Below are the code and all the weights of a small trained network. Each question names an input and a class and asks about switching units off, where a switched-off unit gives its printed mean instead of its output.

import numpy as np


def w(rows, s, z=0):
    codes = np.array(rows[::2]) - 128.0
    scale = np.full(codes.shape[1], s)
    scale[-1] = z or s
    return codes * scale


def f(y):
    return np.maximum(y, 0)


def log_softmax(a):
    a = a - a.max(-1, keepdims=True)
    return a - np.log(np.exp(a).sum(-1, keepdims=True))


def net(x, mask):
    res = np.array(x, float).reshape(1, 5) / 4 @ E
    y = f(res @ A[0][:, :-1].T + A[0][:, -1])
    res = res + np.where(mask, y, B[0][:, -1]) @ B[0][:, :-1]
    return log_softmax(res[-1] @ U[:, :-1].T + U[:, -1])


A, B = {}, {}
E = w([
[153,168,85,84,61,93,131,205,102,55,119],'x0',
[203,148,118,161,100,15,136,22,82,128,134],'x1',
[111,160,181,69,106,156,99,139,2,74,141],'x2',
[205,160,226,67,208,58,105,140,186,104,97],'x3',
[176,164,132,88,146,194,85,117,161,72,99],'x4',
],0.0088)
A[0] = w([
[151,134,117,154,133,101,128,88,158,133,118,135],'N0',
[163,130,148,113,130,40,131,87,114,120,126,252],'N1',
[155,132,140,114,156,132,124,140,218,120,124,144],'N2',
[72,108,99,171,127,134,131,159,133,172,138,223],'N3',
[179,140,130,76,104,21,135,175,112,60,135,95],'N4',
[107,137,179,73,114,219,125,192,46,87,125,224],'N5',
[159,135,195,99,150,158,120,66,105,120,130,70],'N6',
[134,125,127,146,126,13,129,94,98,139,127,83],'N7',
[110,127,3,127,70,175,133,178,110,111,133,106],'N8',
[130,118,154,121,145,172,141,112,150,143,128,190],'N9',
[149,126,141,125,160,124,129,139,224,134,124,178],'N10',
],0.017,0.0022)
B[0] = w([
[132,109,190,92,150,120,141,97,109,102,151,181],'N0',
[144,139,119,144,104,12,90,126,103,101,139,222],'N1',
[113,103,181,106,137,168,160,115,99,172,169,197],'N2',
[84,152,96,170,102,190,147,193,100,191,115,207],'N3',
[126,167,126,91,118,54,48,184,119,151,61,237],'N4',
[134,114,163,43,137,218,130,175,134,42,172,253],'N5',
[117,124,107,185,122,153,137,175,143,35,174,182],'N6',
[122,133,173,166,110,7,148,138,117,165,164,225],'N7',
[140,119,79,243,149,156,144,77,161,64,127,237],'N8',
[130,146,108,128,108,143,136,149,121,73,130,165],'N9',
[99,125,157,92,107,206,158,107,82,172,162,202],'N10',
],0.017,0.019)
U = w([
[135,125,164,186,102,38,173,61,72,166,197,85],'0',
[148,97,110,62,171,93,138,124,152,148,101,3],'1',
[169,163,64,147,150,145,101,162,179,18,125,129],'2',
[72,124,72,196,119,148,210,100,114,194,113,241],'3',
[157,196,173,37,119,29,52,167,93,188,74,119],'4',
[87,96,185,2,152,204,159,187,82,129,196,200],'5',
[201,96,89,134,193,143,160,12,190,105,96,39],'6',
],0.0069,0.0021)

Each question gives the input, the list of numbers given to net, and the class t.
The units are the neurons (one row each of A and B). Each row of codes is followed by its name. A weight is (code - 128) times the scale printed after its matrix; where a second scale follows, it is the last column's (A, B and U).
mask holds one flag per neuron, in row order. A switched-off neuron (its flag False) gives its mean, the last column of its row in B, instead of its output. The means were averaged over made-up inputs and are rounded, as every weight is.
A unit's drop is (log p(t) with every unit on - log p(t) with that unit switched off) / (log p(t) with every unit on - log p(t) with every unit switched off).
The circuit of an input: a set's keep is (log p(t) with only the set's units on - log p(t) with every unit switched off) / (log p(t) with every unit on - log p(t) with every unit switched off). Starting from all 11 units, units are removed one at a time, each time the one whose removal leaves the highest keep (on an exact tie, the one counted first), for as long as the keep stays at least 0.8.
circuit, biggest first: the units of the circuit, biggest drop first
most important unit: the unit with the biggest drop
top k neurons: the k neurons with the biggest drops, biggest first
drop of u: that unit's drop, to one decimal
input [6,0,-6,2,1], class 4: most important unit : N5
input [8,-1,-4,-5,-2], class 3: top 2 neurons : [N5 N3]
input [5,2,7,-1,5], class 2: top 3 neurons : [N10 N2 N4]
input [-1,1,6,3,-3], class 4: circuit, biggest first : [N8 N10]
input [8,-2,-4,4,8], class 5: top 3 neurons : [N2 N10 N1]
input [4,6,7,-3,5], class 2: top 2 neurons : [N5 N6]
input [-8,1,2,1,3], class 2: top 2 neurons : [N6 N5]
input [4,-7,6,-7,-8], class 2: top 2 neurons : [N8 N5]
input [8,2,7,3,5], class 4: top 2 neurons : [N4 N8]
input [7,-4,-2,4,-4], class 4: top 2 neurons : [N4 N5]
input [2,4,4,-1,6], class 2: top 2 neurons : [N6 N7]
input [6,-7,-2,-7,-4], class 2: top 2 neurons : [N8 N5]
input [2,-7,-6,-7,-1], class 3: drop of N3 : 0.2
input [-5,3,0,-7,-8], class 3: drop of N3 : 0.9
input [4,7,7,2,-6], class 4: circuit, biggest first : [N4]
input [1,8,-1,5,2], class 4: drop of N4 : 3.0
input [1,6,-4,-7,8], class 6: drop of N5 : 0.1
